Below are the code and all the weights of a small trained network. Each question names an input and a class and asks about switching units off, where a switched-off unit gives its printed mean instead of its output.

import numpy as np


def w(rows, s, z=0):
    codes = np.array(rows[::2]) - 128.0
    scale = np.full(codes.shape[1], s)
    scale[-1] = z or s
    return codes * scale


def f(y):
    return y / 2 * (1 + np.tanh(0.7978845608 * (y + 0.044715 * y**3)))


def log_softmax(a):
    a = a - a.max(-1, keepdims=True)
    return a - np.log(np.exp(a).sum(-1, keepdims=True))


def net(x, mask):
    res = np.array(x, float).reshape(1, 5) / 4 @ E
    y = f(res @ A[0][:, :-1].T + A[0][:, -1])
    res = res + np.where(mask, y, B[0][:, -1]) @ B[0][:, :-1]
    return log_softmax(res[-1] @ U[:, :-1].T + U[:, -1])


A, B = {}, {}
E = w([
[125,127,129,128],'x0',
[123,124,123,136],'x1',
[168,145,161,109],'x2',
[59,139,226,178],'x3',
[103,253,65,177],'x4',
],0.0067)
A[0] = w([
[15,96,75,190,254],'N0',
[101,67,123,98,159],'N1',
[56,158,221,146,146],'N2',
[202,108,11,66,85],'N3',
[103,157,210,111,53],'N4',
[191,148,128,123,254],'N5',
[126,85,157,56,33],'N6',
[141,211,93,100,16],'N7',
[167,42,157,159,33],'N8',
[146,2,169,113,46],'N9',
[138,105,105,192,192],'N10',
[83,155,236,194,107],'N11',
[148,206,126,233,16],'N12',
[179,79,155,138,30],'N13',
[154,121,129,151,9],'N14',
[66,120,200,201,32],'N15',
[141,36,136,149,77],'N16',
[164,6,137,183,34],'N17',
[168,78,32,152,159],'N18',
[171,237,129,189,52],'N19',
[196,106,28,102,22],'N20',
[173,126,62,90,10],'N21',
[136,66,149,96,38],'N22',
[141,130,140,127,253],'N23',
[54,99,80,111,222],'N24',
[159,146,57,87,16],'N25',
[69,130,169,193,247],'N26',
[115,15,148,104,108],'N27',
[42,123,223,228,165],'N28',
[151,251,124,115,55],'N29',
[156,118,138,155,254],'N30',
[170,78,30,74,21],'N31',
[147,224,62,158,35],'N32',
[121,52,143,49,177],'N33',
[174,174,174,58,185],'N34',
[135,230,99,198,94],'N35',
[38,180,51,188,106],'N36',
[60,180,199,151,15],'N37',
[142,54,155,94,40],'N38',
[111,89,143,75,25],'N39',
],0.0071,0.0033)
B[0] = w([
[148,141,171,56,238],'N0',
[101,176,183,125,174],'N1',
[214,63,53,123,205],'N2',
[200,85,43,172,228],'N3',
[173,104,49,177,130],'N4',
[131,132,133,73,212],'N5',
[93,155,177,183,139],'N6',
[125,83,182,177,132],'N7',
[99,173,154,208,148],'N8',
[74,179,173,174,215],'N9',
[80,147,148,84,164],'N10',
[254,85,69,168,203],'N11',
[109,124,198,203,151],'N12',
[108,139,147,189,125],'N13',
[139,135,134,179,92],'N14',
[189,52,110,187,161],'N15',
[89,152,179,163,159],'N16',
[61,177,163,196,164],'N17',
[192,64,101,89,195],'N18',
[58,178,217,185,165],'N19',
[193,64,106,208,171],'N20',
[162,35,107,205,134],'N21',
[118,204,171,195,141],'N22',
[113,128,120,68,202],'N23',
[116,149,198,84,191],'N24',
[208,97,147,204,135],'N25',
[172,75,130,63,234],'N26',
[116,179,170,145,212],'N27',
[228,62,61,112,255],'N28',
[95,168,206,159,161],'N29',
[131,150,111,65,204],'N30',
[165,46,106,201,172],'N31',
[126,157,194,194,179],'N32',
[77,153,181,117,230],'N33',
[104,139,94,83,170],'N34',
[107,162,194,154,199],'N35',
[97,149,231,132,207],'N36',
[158,66,97,175,145],'N37',
[79,188,180,206,158],'N38',
[98,129,143,232,119],'N39',
],0.0057,0.0037)
U = w([
[249,30,29,176,113],'0',
[133,135,102,6,246],'1',
[53,170,168,253,4],'2',
[127,128,54,16,172],'3',
[155,97,80,60,86],'4',
],0.0057,0.0031)

Each question gives the input, the list of numbers given to net, and the class t.
The units are the neurons (one row each of A and B). Each row of codes is followed by its name. A weight is (code - 128) times the scale printed after its matrix; where a second scale follows, it is the last column's (A, B and U).
mask holds one flag per neuron, in row order. A switched-off neuron (its flag False) gives its mean, the last column of its row in B, instead of its output. The means were averaged over made-up inputs and are rounded, as every weight is.
A unit's drop is (log p(t) with every unit on - log p(t) with that unit switched off) / (log p(t) with every unit on - log p(t) with every unit switched off).
The circuit of an input: a set's keep is (log p(t) with only the set's units on - log p(t) with every unit switched off) / (log p(t) with every unit on - log p(t) with every unit switched off). Starting from the 12 units with the biggest drops (on a tie, the unit counted first), units are removed one at a time, each time the one whose removal leaves the highest keep (on an exact tie, the one counted first), for as long as the keep stays at least 0.8.
units of the circuit, in order: the units of the circuit, biggest drop first
most important unit: the unit with the biggest drop
top k neurons: the k neurons with the biggest drops, biggest first
drop when u is switched off: that unit's drop, to one decimal
input [5,-5,-2,-5,6], class 2: top 2 neurons -> (N32; N28)
input [6,0,7,7,-6], class 0: units of the circuit, in order -> (N11; N28)
input [-5,-1,2,7,-3], class 0: units of the circuit, in order -> (N11; N28; N2)
input [4,-3,-3,5,5], class 0: units of the circuit, in order -> (N28; N11)
input [-4,5,-6,-5,6], class 2: units of the circuit, in order -> (N32; N36)
input [3,4,3,5,3], class 0: top 3 neurons -> (N11; N28; N2)
input [-2,-5,3,-8,6], class 0: units of the circuit, in order -> (N3; N20)
input [1,-1,7,7,-6], class 0: units of the circuit, in order -> (N11; N28)
input [-4,0,4,5,4], class 0: most important unit -> N11
input [5,-3,-1,-5,-8], class 2: drop when N7 is switched off -> 0.0
input [4,4,-4,-4,-7], class 2: drop when N17 is switched off -> 0.1
input [-3,-1,2,-6,8], class 2: drop when N19 is switched off -> 0.2
input [-4,-7,-6,8,-4], class 0: drop when N28 is switched off -> 0.2
input [2,2,5,6,-1], class 0: top neuron -> (N11)
